Below is a small trained network, with its code and all its weights. Each question gives an input and a class and asks what happens when units are switched off, that is, made to give their printed mean instead of their output.

import numpy as np


def w(rows, s, z=0):
    codes = np.array(rows[::2]) - 128.0
    scale = np.full(codes.shape[1], s)
    scale[-1] = z or s
    return codes * scale


def f(y):
    return y / 2 * (1 + np.tanh(0.7978845608 * (y + 0.044715 * y**3)))


def log_softmax(a):
    a = a - a.max(-1, keepdims=True)
    return a - np.log(np.exp(a).sum(-1, keepdims=True))


def net(x, mask):
    res = np.array(x, float).reshape(1, 8) / 4 @ E
    y = f(res @ A[0][:, :-1].T + A[0][:, -1])
    res = res + np.where(mask, y, B[0][:, -1]) @ B[0][:, :-1]
    return log_softmax(res[-1] @ U[:, :-1].T + U[:, -1])


A, B = {}, {}
E = w([
[85,11,160,94,113,138,141,153],'x0',
[1,172,86,132,137,164,126,128],'x1',
[128,121,51,53,197,87,104,140],'x2',
[130,127,128,125,129,130,125,126],'x3',
[127,122,127,139,137,124,118,127],'x4',
[129,124,128,134,133,128,119,129],'x5',
[158,132,154,156,245,159,178,177],'x6',
[90,159,213,99,184,98,100,91],'x7',
],0.01)
A[0] = w([
[141,105,78,72,159,108,118,115,89],'n1',
[94,110,118,148,80,80,86,75,141],'n2',
[166,230,112,119,127,107,117,91,97],'n3',
[102,152,230,77,165,61,128,80,78],'n4',
[154,96,104,95,64,83,45,66,75],'n5',
[145,117,27,161,97,190,143,166,78],'n6',
[199,84,114,160,148,38,147,63,129],'n7',
[113,110,115,95,58,87,87,71,71],'n8',
[212,104,166,134,133,88,123,185,130],'n9',
[162,157,66,59,157,11,91,192,91],'n10',
[114,112,166,142,234,178,215,203,123],'n11',
[117,108,77,114,178,127,111,86,55],'n12',
[180,155,219,254,61,177,189,115,128],'n13',
[139,98,37,102,200,59,133,159,159],'n14',
[243,103,197,79,99,119,102,87,88],'n15',
[163,190,98,163,116,98,142,64,92],'n16',
[94,36,149,85,113,156,133,167,96],'n17',
[178,207,108,174,133,132,98,126,140],'n18',
[180,123,132,164,227,159,166,186,66],'n19',
[99,34,192,82,114,119,119,147,132],'n20',
[210,100,133,109,107,39,180,145,93],'n21',
[133,125,214,76,159,50,128,52,158],'n22',
[138,160,186,170,80,223,103,134,61],'n23',
[227,86,53,133,54,157,177,198,139],'n24',
[76,128,117,171,148,165,82,132,255],'n25',
],0.0084,0.0095)
B[0] = w([
[85,49,247,188,74,124,92,74,150],'n1',
[207,155,41,108,136,175,190,83,191],'n2',
[137,77,142,143,175,56,226,172,175],'n3',
[136,173,137,254,206,170,4,139,180],'n4',
[183,134,68,109,141,176,154,59,181],'n5',
[103,188,125,198,198,138,55,140,174],'n6',
[39,127,57,77,70,161,153,173,177],'n7',
[214,106,63,153,166,210,179,35,174],'n8',
[81,183,75,73,116,159,165,134,190],'n9',
[80,17,199,130,30,94,87,94,186],'n10',
[193,136,42,97,90,170,155,31,230],'n11',
[34,80,187,150,168,160,147,97,130],'n12',
[97,39,212,85,36,99,68,105,250],'n13',
[107,97,226,113,39,106,78,112,220],'n14',
[14,185,96,89,137,182,195,174,189],'n15',
[173,92,94,204,183,74,231,181,162],'n16',
[167,55,120,194,237,30,229,184,182],'n17',
[140,40,114,86,193,65,222,165,193],'n18',
[182,125,114,134,117,184,179,40,193],'n19',
[157,121,147,123,192,59,200,160,207],'n20',
[22,162,88,99,131,164,144,121,172],'n21',
[177,199,159,176,147,130,37,172,210],'n22',
[56,60,211,160,89,105,125,76,159],'n23',
[166,187,148,222,183,154,20,186,237],'n24',
[128,172,101,17,76,129,134,189,254],'n25',
],0.0072,0.0094)
U = w([
[183,139,101,140,131,187,151,17,97],'0',
[76,77,178,146,89,113,92,87,97],'1',
[138,110,122,159,178,60,184,175,102],'2',
[1,185,94,101,135,184,144,158,104],'3',
[131,180,130,221,167,164,45,154,111],'4',
[170,156,130,87,101,122,100,162,251],'5',
],0.014)

Each question gives the input, the list of numbers given to net, and the class t.
The units are the neurons (one row each of A and B). Each row of codes is followed by its name. A weight is (code - 128) times the scale printed after its matrix; where a second scale follows, it is the last column's (A, B and U).
mask holds one flag per neuron, in row order. A switched-off neuron (its flag False) gives its mean, the last column of its row in B, instead of its output. The means were averaged over made-up inputs and are rounded, as every weight is.
A unit's drop is (log p(t) with every unit on - log p(t) with that unit switched off) / (log p(t) with every unit on - log p(t) with every unit switched off).
The circuit of an input: a set's keep is (log p(t) with only the set's units on - log p(t) with every unit switched off) / (log p(t) with every unit on - log p(t) with every unit switched off). Starting from the 12 units with the biggest drops (on a tie, the unit counted first), units are removed one at a time, each time the one whose removal leaves the highest keep (on an exact tie, the one counted first), for as long as the keep stays at least 0.8.
circuit, biggest first: the units of the circuit, biggest drop first
unit that matters most: the unit with the biggest drop
k most important neurons: the k neurons with the biggest drops, biggest first
drop when u is switched off: that unit's drop, to one decimal
input [0,-1,-5,-8,-7,-7,7,8], class 4: unit that matters most	n4
input [-5,6,4,-8,4,-2,-6,6], class 0: circuit, biggest first	n2, n8
input [0,8,-8,4,-4,4,7,-6], class 1: 2 most important neurons	n13, n23
input [-7,4,-5,4,4,-8,3,7], class 2: 4 most important neurons	n18, n3, n24, n16
input [-2,0,-1,-2,-1,8,-1,5], class 4: circuit, biggest first	n4, n22
input [-5,-3,8,6,5,8,8,-5], class 0: 3 most important neurons	n19, n11, n13
input [-8,4,-6,4,8,4,-4,-8], class 2: circuit, biggest first	n18, n16
input [-6,-8,-1,-1,-6,-7,7,-8], class 3: circuit, biggest first	n21, n9
input [-7,-7,2,-5,-4,4,-5,4], class 2: circuit, biggest first	n3, n16
input [-6,2,-8,3,-3,4,-1,4], class 1: 2 most important neurons	n13, n23
input [-6,-5,5,-3,2,-7,6,-8], class 4: 2 most important neurons	n24, n6
input [-2,6,-3,-3,-5,-8,6,5], class 0: 2 most important neurons	n11, n15
input [-6,2,2,0,-7,7,-3,7], class 4: 2 most important neurons	n4, n22
input [7,1,5,7,6,3,-8,3], class 0: unit that matters most	n8
input [3,-4,1,1,-1,-8,3,-5], class 4: 2 most important neurons	n24, n25
input [5,0,2,-7,4,-1,1,2], class 2: 2 most important neurons	n17, n20
input [1,2,8,-8,3,4,5,8], class 1: 4 most important neurons	n10, n14, n24, n1
input [-2,1,5,-3,-1,-6,-3,6], class 4: 3 most important neurons	n4, n22, n13
input [5,4,-3,-4,4,-5,8,-7], class 0: 2 most important neurons	n11, n19
input [-8,3,-7,7,0,-4,4,2], class 2: circuit, biggest first	n18
input [7,4,7,-1,-3,-7,0,8], class 4: 3 most important neurons	n4, n22, n13
input [-6,3,-7,-6,2,4,5,3], class 1: 2 most important neurons	n13, n23
input [-2,5,-4,4,6,-2,7,7], class 0: 2 most important neurons	n11, n24
input [2,-1,-8,-2,-1,2,4,0], class 1: drop when n13 is switched off	0.4
input [4,6,-3,-2,-8,-5,6,-4], class 5: drop when n13 is switched off	-0.1
input [3,6,-1,-1,-1,-6,0,-7], class 4: drop when n9 is switched off	0.1
input [3,-5,-8,-4,6,-6,7,-3], class 1: drop when n24 is switched off	0.0
input [-6,-4,8,3,4,5,-1,-3], class 1: unit that matters most	n10
